Here is a tiny trained network, its code and every weight. The questions are about switching its units off for an input and a class, where a switched-off unit gives its printed mean instead of its output.

import numpy as np


def w(rows, s, z=0):
    codes = np.array(rows[::2]) - 128.0
    scale = np.full(codes.shape[1], s)
    scale[-1] = z or s
    return codes * scale


def f(y):
    return np.maximum(y, 0)


def log_softmax(a):
    a = a - a.max(-1, keepdims=True)
    return a - np.log(np.exp(a).sum(-1, keepdims=True))


def net(x, mask):
    res = np.array(x, float).reshape(1, 7) / 4 @ E
    y = f(res @ A[0][:, :-1].T + A[0][:, -1])
    res = res + np.where(mask, y, B[0][:, -1]) @ B[0][:, :-1]
    return log_softmax(res[-1] @ U[:, :-1].T + U[:, -1])


A, B = {}, {}
E = w([
[64,32,126,49,33,172,201,52,145,121],'x0',
[66,40,131,139,201,113,205,205,75,107],'x1',
[139,125,119,112,150,131,112,122,112,139],'x2',
[78,88,106,34,52,48,8,210,119,43],'x3',
[57,78,190,179,147,202,34,177,179,191],'x4',
[159,151,54,146,145,210,94,157,67,120],'x5',
[40,153,169,145,203,150,81,55,130,2],'x6',
],0.0089)
A[0] = w([
[174,153,155,127,138,124,75,157,104,83,5],'neuron 0',
[79,158,110,186,78,140,113,98,108,78,132],'neuron 1',
[150,103,79,100,115,98,106,154,143,152,127],'neuron 2',
[166,183,62,106,87,70,189,91,115,97,121],'neuron 3',
[97,98,132,61,92,176,136,101,124,141,11],'neuron 4',
[105,59,150,88,83,167,148,47,89,132,42],'neuron 5',
[123,176,157,139,159,177,183,97,128,143,3],'neuron 6',
[137,211,157,101,116,151,43,15,152,103,154],'neuron 7',
[148,174,106,90,125,96,175,117,106,82,100],'neuron 8',
[62,104,170,162,114,191,75,131,190,140,109],'neuron 9',
[103,90,154,160,146,133,105,166,149,178,92],'neuron 10',
[165,90,126,45,96,227,140,92,158,120,96],'neuron 11',
[52,128,135,138,187,182,77,13,143,1,157],'neuron 12',
[148,112,123,122,116,102,127,126,159,162,207],'neuron 13',
[89,63,84,168,153,91,139,127,122,122,35],'neuron 14',
[45,158,142,113,204,124,155,123,114,74,100],'neuron 15',
[169,109,149,168,139,178,191,101,155,205,141],'neuron 16',
[140,156,140,153,185,96,110,136,144,95,127],'neuron 17',
[110,91,122,102,73,103,100,144,120,24,70],'neuron 18',
[181,233,188,167,157,74,145,234,133,120,95],'neuron 19',
[105,96,155,153,149,213,78,159,132,144,205],'neuron 20',
[92,155,139,111,83,67,89,177,93,90,4],'neuron 21',
[124,100,164,109,177,140,145,147,97,90,78],'neuron 22',
[147,171,131,104,141,167,139,106,149,190,157],'neuron 23',
[134,140,64,123,84,119,141,158,111,222,234],'neuron 24',
[173,134,111,119,83,130,55,71,176,116,88],'neuron 25',
[117,161,129,150,181,120,196,57,157,138,91],'neuron 26',
[122,98,198,113,114,167,98,154,159,194,158],'neuron 27',
[129,75,161,109,166,118,144,164,81,114,38],'neuron 28',
[153,191,119,110,55,140,87,69,168,188,91],'neuron 29',
[96,136,110,91,74,89,65,147,148,129,130],'neuron 30',
[102,168,105,87,170,94,146,83,105,73,90],'neuron 31',
[86,78,136,117,201,123,185,182,69,109,105],'neuron 32',
[148,74,97,128,58,175,177,159,157,165,115],'neuron 33',
[152,141,96,131,139,71,189,110,57,53,129],'neuron 34',
[70,113,128,91,125,119,70,179,136,84,101],'neuron 35',
[94,82,120,107,98,175,133,60,170,74,108],'neuron 36',
[147,124,140,148,85,38,142,164,93,193,99],'neuron 37',
[134,119,143,214,181,141,143,54,146,121,79],'neuron 38',
[120,69,137,99,122,169,139,101,111,105,61],'neuron 39',
[148,193,210,167,191,86,36,170,133,124,173],'neuron 40',
],0.0096,0.0023)
B[0] = w([
[68,120,155,168,86,102,112,77,122,122,165],'neuron 0',
[129,130,129,111,135,86,191,127,100,136,167],'neuron 1',
[116,139,134,57,101,164,155,156,45,57,163],'neuron 2',
[173,182,122,90,198,147,86,109,221,162,208],'neuron 3',
[109,74,74,176,115,136,97,69,126,174,173],'neuron 4',
[143,77,106,204,173,144,67,94,121,176,189],'neuron 5',
[26,179,137,105,109,199,93,69,100,134,176],'neuron 6',
[120,100,195,157,51,72,218,249,149,206,234],'neuron 7',
[107,184,86,119,188,164,130,117,162,159,178],'neuron 8',
[175,227,98,75,144,121,120,102,243,132,199],'neuron 9',
[158,194,180,81,162,118,125,120,183,126,167],'neuron 10',
[117,76,101,175,166,103,121,98,133,167,185],'neuron 11',
[192,103,125,96,104,63,222,104,96,27,248],'neuron 12',
[147,118,105,141,180,140,176,177,92,107,160],'neuron 13',
[69,154,132,184,81,85,145,156,193,173,152],'neuron 14',
[196,107,165,125,71,78,180,154,104,99,184],'neuron 15',
[77,133,216,58,65,206,83,96,87,50,208],'neuron 16',
[122,30,129,137,139,133,119,99,105,179,174],'neuron 17',
[118,106,135,100,115,195,66,107,120,134,204],'neuron 18',
[98,1,43,205,145,101,103,39,93,128,209],'neuron 19',
[186,194,129,86,188,92,142,122,220,136,190],'neuron 20',
[67,156,147,128,77,208,51,75,45,143,182],'neuron 21',
[108,148,155,175,96,130,205,160,150,153,156],'neuron 22',
[62,134,174,114,72,137,157,135,109,91,180],'neuron 23',
[170,97,127,80,157,62,185,186,98,51,193],'neuron 24',
[57,125,188,177,105,162,154,202,160,186,194],'neuron 25',
[104,156,140,93,136,176,92,111,65,113,192],'neuron 26',
[197,162,127,100,182,75,102,119,164,88,180],'neuron 27',
[75,180,150,195,110,166,120,171,149,151,157],'neuron 28',
[141,121,131,198,81,134,176,195,130,197,211],'neuron 29',
[70,153,131,63,90,171,117,125,88,91,193],'neuron 30',
[146,178,128,84,149,86,144,123,155,94,177],'neuron 31',
[59,177,164,190,35,102,180,249,134,235,182],'neuron 32',
[156,35,120,125,176,75,123,133,116,84,181],'neuron 33',
[161,230,116,105,162,116,68,152,233,188,192],'neuron 34',
[118,155,204,94,111,178,90,99,94,115,193],'neuron 35',
[151,73,80,187,146,85,91,113,105,131,192],'neuron 36',
[158,98,133,94,137,112,130,132,102,101,177],'neuron 37',
[67,111,168,74,130,214,110,117,77,93,192],'neuron 38',
[122,56,79,207,180,96,112,92,107,171,161],'neuron 39',
[141,52,96,200,184,126,102,113,123,93,228],'neuron 40',
],0.0061,0.016)
U = w([
[37,134,143,71,103,240,87,109,66,108,83],'0',
[69,130,141,206,69,116,205,243,154,241,93],'1',
[99,34,44,220,191,100,89,51,124,160,97],'2',
[171,90,117,79,128,83,208,159,94,61,254],'3',
[143,210,90,87,202,125,87,105,254,164,80],'4',
],0.0098,0.0054)

Each question gives the input, the list of numbers given to net, and the class t.
The units are the neurons (one row each of A and B). Each row of codes is followed by its name. A weight is (code - 128) times the scale printed after its matrix; where a second scale follows, it is the last column's (A, B and U).
mask holds one flag per neuron, in row order. A switched-off neuron (its flag False) gives its mean, the last column of its row in B, instead of its output. The means were averaged over made-up inputs and are rounded, as every weight is.
A unit's drop is (log p(t) with every unit on - log p(t) with that unit switched off) / (log p(t) with every unit on - log p(t) with every unit switched off).
The circuit of an input: a set's keep is (log p(t) with only the set's units on - log p(t) with every unit switched off) / (log p(t) with every unit on - log p(t) with every unit switched off). Starting from the 12 units with the biggest drops (on a tie, the unit counted first), units are removed one at a time, each time the one whose removal leaves the highest keep (on an exact tie, the one counted first), for as long as the keep stays at least 0.8.
circuit, biggest first: the units of the circuit, biggest drop first
unit that matters most: the unit with the biggest drop
k most important neurons: the k neurons with the biggest drops, biggest first
drop of u: that unit's drop, to one decimal
input [4,-5,2,-6,-8,-1,4], class 4: unit that matters most	neuron 3
input [2,-5,-2,0,8,8,-8], class 3: circuit, biggest first	[neuron 24; neuron 33]
input [4,0,-7,5,6,-4,-4], class 4: 2 most important neurons	[neuron 9; neuron 27]
input [4,1,6,4,5,2,1], class 4: 2 most important neurons	[neuron 9; neuron 20]
input [4,-5,2,0,7,3,0], class 4: 3 most important neurons	[neuron 9; neuron 20; neuron 27]
input [-7,2,0,7,1,8,-8], class 3: 3 most important neurons	[neuron 24; neuron 2; neuron 16]
input [-6,-8,-5,5,-2,4,2], class 1: 2 most important neurons	[neuron 7; neuron 25]
input [-1,6,-7,-7,-2,-2,-1], class 0: 2 most important neurons	[neuron 16; neuron 7]
input [4,4,-4,3,1,1,0], class 1: 4 most important neurons	[neuron 32; neuron 19; neuron 40; neuron 16]
input [-2,7,2,8,-4,-4,7], class 0: 3 most important neurons	[neuron 21; neuron 18; neuron 35]
input [-5,-8,1,-3,8,7,-2], class 1: 2 most important neurons	[neuron 7; neuron 29]
input [-8,-3,-6,7,-1,-6,-4], class 2: 3 most important neurons	[neuron 19; neuron 40; neuron 16]
input [1,-5,-6,-3,7,-8,7], class 3: 2 most important neurons	[neuron 12; neuron 7]
input [-2,5,7,3,-8,6,3], class 4: unit that matters most	neuron 34
input [3,-7,5,-8,1,-7,6], class 0: 2 most important neurons	[neuron 38; neuron 26]
input [-7,4,-2,-6,7,7,-2], class 2: 4 most important neurons	[neuron 19; neuron 40; neuron 34; neuron 3]
input [-6,6,6,3,1,2,8], class 3: 2 most important neurons	[neuron 12; neuron 15]
input [3,-6,3,5,-1,6,5], class 1: drop of neuron 7	0.9
input [-7,-4,1,-2,5,-8,7], class 2: drop of neuron 17	0.6
input [7,7,5,-6,-4,8,6], class 1: drop of neuron 28	0.1
input [6,7,-3,4,2,7,3], class 1: circuit, biggest first	[neuron 32]
input [-8,-1,4,-2,6,-1,0], class 2: drop of neuron 19	0.7
